Below is a small trained network, with its code and all its weights. Each question gives an input and a target symbol and asks what happens when units are switched off, that is, made to give their printed mean instead of their output.

import numpy as np


def w(rows, s, z=0):
    codes = np.array(rows[::2]) - 128.0
    scale = np.full(codes.shape[1], s)
    scale[-1] = z or s
    return codes * scale


def f(y):
    return y / 2 * (1 + np.tanh(0.7978845608 * (y + 0.044715 * y**3)))


def softmax(a):
    e = np.exp(a - a.max(-1, keepdims=True))
    return e / e.sum(-1, keepdims=True)


def log_softmax(a):
    a = a - a.max(-1, keepdims=True)
    return a - np.log(np.exp(a).sum(-1, keepdims=True))


def net(x, mask):
    ids = ['βδζηθξσψω'.index(c) for c in x.split()]
    T = len(ids)
    res = E[ids] + P[:T]
    r = res
    for j in range(2):
        rows = slice(3 * j, 3 * j + 3)
        q, k, v = (r @ M[0][rows].T for M in (Q, K, V))
        z = softmax(np.where(np.tri(T) > 0, q @ k.T / 3**0.5, -1e9)) @ v
        o = O[0][rows]
        res = res + np.where(mask[j], z, o[:, -1]) @ o[:, :-1]
    y = f(res @ A[0][:, :-1].T + A[0][:, -1])
    res = res + np.where(mask[2:14], y, B[0][:, -1]) @ B[0][:, :-1]
    return log_softmax(res[-1] @ U[:, :-1].T + U[:, -1])


Q, K, V, O, A, B = {}, {}, {}, {}, {}, {}
E = w([
[237,157,76,166],'β',
[102,122,160,150],'δ',
[136,192,166,253],'ζ',
[55,90,179,189],'η',
[241,90,202,169],'θ',
[98,150,175,209],'ξ',
[142,117,210,119],'σ',
[141,157,174,176],'ψ',
[100,63,187,147],'ω',
],0.015)
P = w([
[75,163,102,2],'0',
[106,185,154,158],'1',
[112,158,139,159],'2',
[117,150,145,165],'3',
[129,132,149,170],'4',
[132,119,153,168],'5',
[138,110,153,175],'6',
[141,100,154,179],'7',
[145,91,157,176],'8',
[147,89,159,179],'9',
[152,82,161,178],'10',
[154,83,162,178],'11',
[154,82,164,181],'12',
[158,75,167,173],'13',
],0.015)
Q[0] = w([
[132,153,41,39],'h0',
[190,101,32,124],'h0',
[144,158,254,168],'h0',
[125,75,216,186],'h1',
[214,15,149,249],'h1',
[137,198,63,44],'h1',
],0.013)
K[0] = w([
[106,120,221,156],'h0',
[148,148,185,147],'h0',
[181,173,3,115],'h0',
[142,135,75,53],'h1',
[84,132,94,47],'h1',
[120,123,152,189],'h1',
],0.02)
V[0] = w([
[65,119,85,119],'h0',
[69,120,161,218],'h0',
[99,86,84,109],'h0',
[168,189,135,121],'h1',
[175,53,165,116],'h1',
[49,4,143,71],'h1',
],0.016)
O[0] = w([
[155,114,188,110,1],'h0',
[139,219,201,164,34],'h0',
[175,99,166,87,29],'h0',
[86,98,113,149,190],'h1',
[146,112,56,72,142],'h1',
[251,182,116,94,202],'h1',
],0.016,0.0075)
A[0] = w([
[136,119,170,91,70],'n0',
[135,217,113,146,144],'n1',
[161,73,147,144,194],'n2',
[170,65,118,210,99],'n3',
[155,139,119,208,101],'n4',
[81,109,136,148,38],'n5',
[112,115,85,115,5],'n6',
[146,193,204,88,59],'n7',
[98,72,173,144,181],'n8',
[39,192,134,6,148],'n9',
[146,136,141,89,2],'n10',
[72,134,174,125,60],'n11',
],0.013,0.0079)
B[0] = w([
[163,35,156,31,140],'n0',
[89,56,170,184,201],'n1',
[100,155,121,137,192],'n2',
[146,207,116,40,250],'n3',
[111,110,108,48,224],'n4',
[238,113,112,162,183],'n5',
[100,94,231,90,163],'n6',
[26,75,110,114,179],'n7',
[126,193,111,180,206],'n8',
[160,248,141,187,134],'n9',
[222,112,102,254,146],'n10',
[191,118,191,78,170],'n11',
],0.0096,0.018)
U = w([
[74,111,93,254,255],'β',
[122,164,201,52,128],'δ',
[161,213,189,165,40],'ζ',
[104,92,201,120,140],'η',
[61,107,37,24,44],'θ',
[10,206,225,63,115],'ξ',
[184,226,47,121,137],'σ',
[100,182,137,143,245],'ψ',
[209,82,113,163,26],'ω',
],0.0072,0.0091)

Each question gives the input, a string of symbols that net reads in full, and the target symbol t.
The units are the heads (3 rows each of Q, K, V and O) and the neurons (one row each of A and B). Each row of codes is followed by its name. A weight is (code - 128) times the scale printed after its matrix; where a second scale follows, it is the last column's (O, A, B and U).
mask holds one flag per unit, heads first, then neurons. A switched-off unit (its flag False) gives its mean, the last column of its rows in O or B, instead of its output. The means were averaged over made-up inputs and are rounded, as every weight is.
A unit's drop is (log p(t) with every unit on - log p(t) with that unit switched off) / (log p(t) with every unit on - log p(t) with every unit switched off).
The circuit of an input: a set's keep is (log p(t) with only the set's units on - log p(t) with every unit switched off) / (log p(t) with every unit on - log p(t) with every unit switched off). Starting from the 12 units with the biggest drops (on a tie, the unit counted first), units are removed one at a time, each time the one whose removal leaves the highest keep (on an exact tie, the one counted first), for as long as the keep stays at least 0.8.
circuit, biggest first: the units of the circuit, biggest drop first
k most important neurons: the k neurons with the biggest drops, biggest first
which heads matter: for each layer, one digit per head in row order, 1 if its drop is at least 0.15 and else 0, layers parted by /
input β η β θ θ ω ξ θ ω ζ ω δ, target β: circuit, biggest first -> h1
input ω β ω ψ, target β: 4 most important neurons -> n1, n3, n7, n11
input ω θ ξ, target ω: circuit, biggest first -> h1, n10, h0, n3
input ζ θ β β θ ζ θ η θ δ, target ζ: which heads matter -> 01
input ζ ζ ω η β ω β ω, target ζ: which heads matter -> 01
input σ ω ξ ξ ω ψ, target σ: circuit, biggest first -> h1, h0, n1
input δ ζ β θ θ ω ψ η θ ω ζ ω, target σ: which heads matter -> 00
input β η θ, target β: which heads matter -> 11
input ω β ζ, target β: circuit, biggest first -> n1, h0
input ψ β ω δ, target β: which heads matter -> 10
input ξ ζ θ, target ξ: which heads matter -> 11
input ω η θ ζ ω β ζ θ ω ζ ω β β β, target ω: circuit, biggest first -> n1, h1, h0, n3
input η ω β, target β: circuit, biggest first -> n1, h0, n3
input θ θ δ ζ ω ξ β ψ θ, target θ: most important neuron -> n8
input θ β ξ, target β: which heads matter -> 10
input θ β θ θ ζ θ θ θ β ζ ζ, target θ: 2 most important neurons -> n4, n8
input θ σ θ ω ξ θ δ θ ω θ ζ, target θ: circuit, biggest first -> h0, h1
input σ ψ β ζ θ θ θ β θ ω θ ξ, target σ: 2 most important neurons -> n7, n6
input θ θ η θ ζ β η β ξ, target θ: which heads matter -> 01
input θ ω θ ζ ψ, target θ: circuit, biggest first -> h0
input θ β ψ ξ θ σ, target β: 2 most important neurons -> n3, n4
input ω ω θ ψ β ω θ η β, target ω: circuit, biggest first -> n1, h1, n3, h0
input β β ζ η ψ, target β: 2 most important neurons -> n8, n5
input η ω ω, target η: 2 most important neurons -> n7, n0
